Below is a small trained network, with its code and all its weights. Each question gives an input and a class and asks what happens when units are switched off, that is, made to give their printed mean instead of their output.

import numpy as np


def w(rows, s, z=0):
    codes = np.array(rows[::2]) - 128.0
    scale = np.full(codes.shape[1], s)
    scale[-1] = z or s
    return codes * scale


def f(y):
    return np.maximum(y, 0)


def log_softmax(a):
    a = a - a.max(-1, keepdims=True)
    return a - np.log(np.exp(a).sum(-1, keepdims=True))


def net(x, mask):
    res = np.array(x, float).reshape(1, 7) / 4 @ E
    y = f(res @ A[0][:, :-1].T + A[0][:, -1])
    res = res + np.where(mask, y, B[0][:, -1]) @ B[0][:, :-1]
    return log_softmax(res[-1] @ U[:, :-1].T + U[:, -1])


A, B = {}, {}
E = w([
[27,169,167,101,94,173],'x0',
[174,178,77,218,74,192],'x1',
[142,136,87,81,240,240],'x2',
[148,56,204,97,72,119],'x3',
[109,110,174,254,208,206],'x4',
[70,52,74,90,115,170],'x5',
[241,184,199,84,88,151],'x6',
],0.0089)
A[0] = w([
[115,84,121,194,132,125,202],'neuron 1',
[176,104,157,82,140,35,253],'neuron 2',
[81,148,77,61,141,125,166],'neuron 3',
[55,103,128,197,152,109,168],'neuron 4',
[154,161,6,148,137,34,160],'neuron 5',
[182,198,146,180,156,116,164],'neuron 6',
],0.012,0.006)
B[0] = w([
[167,62,232,124,191,120,186],'neuron 1',
[135,142,99,2,148,85,250],'neuron 2',
[127,105,22,174,82,154,204],'neuron 3',
[58,45,235,164,85,113,194],'neuron 4',
[195,98,54,252,183,48,220],'neuron 5',
[166,243,192,62,141,121,208],'neuron 6',
],0.0089,0.014)
U = w([
[173,199,114,137,87,150,144],'0',
[177,76,88,111,213,114,162],'1',
[113,78,126,76,64,69,254],'2',
[93,74,214,170,141,130,78],'3',
[155,113,88,129,154,250,249],'4',
[57,87,55,152,82,129,42],'5',
[142,93,58,212,91,28,65],'6',
[143,142,120,121,213,80,13],'7',
],0.012,0.0038)

Each question gives the input, the list of numbers given to net, and the class t.
The units are the neurons (one row each of A and B). Each row of codes is followed by its name. A weight is (code - 128) times the scale printed after its matrix; where a second scale follows, it is the last column's (A, B and U).
mask holds one flag per neuron, in row order. A switched-off neuron (its flag False) gives its mean, the last column of its row in B, instead of its output. The means were averaged over made-up inputs and are rounded, as every weight is.
A unit's drop is (log p(t) with every unit on - log p(t) with that unit switched off) / (log p(t) with every unit on - log p(t) with every unit switched off).
The circuit of an input: a set's keep is (log p(t) with only the set's units on - log p(t) with every unit switched off) / (log p(t) with every unit on - log p(t) with every unit switched off). Starting from all 6 units, units are removed one at a time, each time the one whose removal leaves the highest keep (on an exact tie, the one counted first), for as long as the keep stays at least 0.8.
circuit, biggest first: the units of the circuit, biggest drop first
most important unit: the unit with the biggest drop
k most important neurons: the k neurons with the biggest drops, biggest first
drop when u is switched off: that unit's drop, to one decimal
input [-7,-2,-2,4,-2,-8,-4], class 1: circuit, biggest first => (neuron 2; neuron 4)
input [7,-3,7,7,-8,-5,-8], class 5: 3 most important neurons => (neuron 3; neuron 6; neuron 1)
input [2,-1,7,6,-6,5,-5], class 5: circuit, biggest first => (neuron 3)
input [-3,6,0,1,7,4,4], class 3: circuit, biggest first => (neuron 1; neuron 2)
input [-2,1,0,8,7,-5,5], class 0: 3 most important neurons => (neuron 6; neuron 4; neuron 5)
input [8,-6,1,0,0,-2,-4], class 5: circuit, biggest first => (neuron 3; neuron 6)
input [6,0,-8,8,0,-7,-8], class 3: 2 most important neurons => (neuron 4; neuron 1)
input [-8,-4,-8,-4,0,-8,6], class 7: 2 most important neurons => (neuron 6; neuron 2)
input [1,-5,6,-6,2,1,6], class 4: 2 most important neurons => (neuron 5; neuron 2)
input [-1,0,5,-2,2,6,-3], class 3: circuit, biggest first => (neuron 4; neuron 2)
input [2,0,7,-5,-5,6,-8], class 5: 2 most important neurons => (neuron 3; neuron 4)
input [0,2,0,6,-1,7,-7], class 3: circuit, biggest first => (neuron 1; neuron 4)
input [1,-4,3,8,6,4,7], class 4: 4 most important neurons => (neuron 4; neuron 5; neuron 1; neuron 2)
input [-6,3,-7,6,2,0,-4], class 3: 3 most important neurons => (neuron 1; neuron 4; neuron 3)
input [-4,-2,-7,1,0,-5,0], class 7: most important unit => neuron 2
input [-5,-1,-6,5,2,-8,-6], class 3: 2 most important neurons => (neuron 4; neuron 1)
input [0,-7,0,-5,-4,-2,-3], class 6: circuit, biggest first => (neuron 5; neuron 3)
input [-8,1,1,-5,-7,4,6], class 6: 2 most important neurons => (neuron 5; neuron 1)
input [-2,1,6,-7,4,-6,-6], class 3: 3 most important neurons => (neuron 4; neuron 2; neuron 1)
input [-2,6,5,-5,0,2,-6], class 6: most important unit => neuron 5
input [7,7,6,-8,1,-4,-3], class 0: 2 most important neurons => (neuron 6; neuron 1)
input [0,-7,-3,7,6,-5,3], class 2: 2 most important neurons => (neuron 2; neuron 5)
input [-8,6,6,5,1,-1,8], class 0: drop when neuron 6 is switched off => 0.3
input [4,-1,4,-6,5,2,-3], class 3: drop when neuron 4 is switched off => 0.5
input [6,0,2,1,0,4,7], class 4: drop when neuron 5 is switched off => 0.1
input [0,4,-3,2,-6,6,-5], class 6: drop when neuron 5 is switched off => 0.2
input [6,-7,5,-6,2,-3,-8], class 5: most important neuron => (neuron 3)
